Group, then class
[ -8 -10  -4  16  -4  -6   7  -1 -10   0  -3  19 -36   3   8  20  28   4
   5 -13  36  11  11  -1  46  -1   1  -4 -15 -30  -4]
A.<51>
[ -6 -15   1   7  -6  -3   2  -2  -1   0  -1  11 -32   1   5  10  23   4
   0 -10  23   7   3  -4  34   1   2  -3 -10 -13  -4]
A.<51>
[ -5  -8  -1   9  -4  -2   4  -4  -2   2  -1  10 -23   1   5  12  18   2
   3  -5  20   3   4  -4  27   2   1  -2 -10 -16   2]
A.<51>
[ -3  -6  -3   8  -5   4   1  -1  -1  -1   3   9 -15   3   3   7  12   1
   2  -5  18   8   4   0  21   1   3  -5  -6 -13  -2]
T.<55>
[ -3  -7  -2  11   0  -7   5  -1  -1   2  -3  12 -22   1   5  12  18   5
   3  -8  15   8   6  -4  27   0   2  -2 -11 -16  -2]
A.<51>
[ 1  3 -1  5  6 -3  3  8 -3 -4 -3  7  5 -2 -2 -5 -3 -1 -4 -6 -1 -7  2 -5
  0  0 -2  2  4 -8  0]
N.<48>
[ -3  -8  -1   5  -3   5  -3  -5  -9  -3   7   7 -18  -4   7   4  17   1
   1 -10  25  10   2   6  20   1   2  -3  -8 -14  -4]
T.<55>
[ -1  -4  -4  10  -7   1   6   0  -9   1   1  11 -21   3   4  16  15   0
   2  -5  19   8   9  -2  27   2   3  -2  -9 -18  -3]
T.<60>
[ -4  -7  -3   8  -5   5  -1   0  -2  -3   7  12 -19  -1   4   9  15   0
   1  -6  27  13   5   1  21   1   2  -3  -4 -15  -1]
T.<55>
[ 4  1 -5  0  6 -6  4  8 -3 -4 -2  6  4 -2 -3 -4 -6 -4 -6 -3 -3 -5  1 -4
  0  1 -1  2  6 -9 -2]
N.<48>
[ -4 -10   2   7  -7   1   2  -3  -1   4   2   8 -23   3   4  10  20   3
   4  -4  17   6   0  -6  25   0   0  -2  -9  -5  -1]
T.<60>
[ -6 -11  -1   6  -6   6  -3  -4 -13  -5   2   8 -21  -5   5   5  18   1
   0  -7  27  10   3   3  28   0   5  -1  -7 -14   0]
T.<55>
[ -4  -7  -1   9  -6  -2   4  -2   5   4  -1   5 -21   3   1  14  14   4
   4  -2  12   7   3  -2  23   1   0  -3 -25  -9  -5]
T.<60>
[ -6  -4   4   7  -4  -3  -3  -7   0   1  -3   5 -22  -4   8  -1  19   0
  11  -7  24  15   4   8  17  -1   1  -2 -13 -14  -2]
T.<55>
[ -3  -3  -3   6  -6   5   1   0   1   1   3   7 -11   0   4   5  10   0
   3  -4  17   9   3   2  15   0   0  -1  -6 -16  -3]
T.<55>
[ -4  -4  -1   8  -4  -2   8  -1   1   3   1   8 -21   7   3  16  13   5
   2  -3  12   5   6  -3  24   1   2  -1 -10  -8   0]
T.<60>
[  0   3   1   7  -1 -12   7  -5   5   5  -6   8 -15   1   5   6  11   7
   8  -4  12   9   5  -1  14  -2   0   0 -15 -16  -3]
A.<59>
[ -3  -4  -1   6  -3   3   2  -3   3   3   5   5 -17   1   4   9  12   2
   3  -3  16   8   4   0  19   0   1  -3 -14  -9  -3]
T.<60>
[  3   8  -7   1   1  -2   6   8 -10  -2   2   7   3   0  -1   2  -6  -3
  -3  -2   4  -3   7   2   2   2   0  -5   5 -16   1]
N.<48>
[ -3   1   0   7  -5   6   1  -1  -6  -1   4   5 -12  -2   3   2  11  -4
   4  -3  21  11   5   9  14  -1   0  -3  -7 -16  -3]
T.<55>
[ -3  -3   0   6   0  -9   3  -4   3   1  -5   6 -15   1   5   4  11   1
   3  -5  11   4   1  -5  16  -1  -1   0 -10 -11  -1]
A.<59>
[ -3  -1   4   7   1 -13   5  -5   6   3  -7   6 -17  -1   7   1  13   7
  10  -7  13   5   5  -6  15  -1   1  -2 -16 -14  -1]
A.<59>
[ -2  -3   2   8  -1 -10   2  -5   4   2  -4   5 -16   0   7   7   9   5
   4  -3   8   3   3  -2  17   0   0  -2  -9 -10   1]
A.<59>
[ -5 -12  -1   9  -4  -4  -2  -4   0   0   3   6 -21   0   5   5  16   3
   4  -7  17   8   3   0  22   0  -1  -2 -10  -2  -1]
A.<51>
[ -1  -8  -4  12  -6  -2   5  -2  -6   3   0  13 -29   3   4  15  13   3
   3   8  22  10   8   8  31   1   1  -3 -13 -22  -2]
T.<60>
[ -4  -5  -1   6  -6   0   4  -3  -5   1   1   9 -18   2   5  12  13   2
   2  -4  15   6   5  -5  22   0   1  -2  -8 -13  -1]
T.<60>
[  4  11  -6   5   1  -5   8   9  -1   0  -2   8   3   0  -7  -3  -6  -2
  -4  -3   2  -6   7  -4   0   0  -1   0   1 -14  -1]
N.<48>
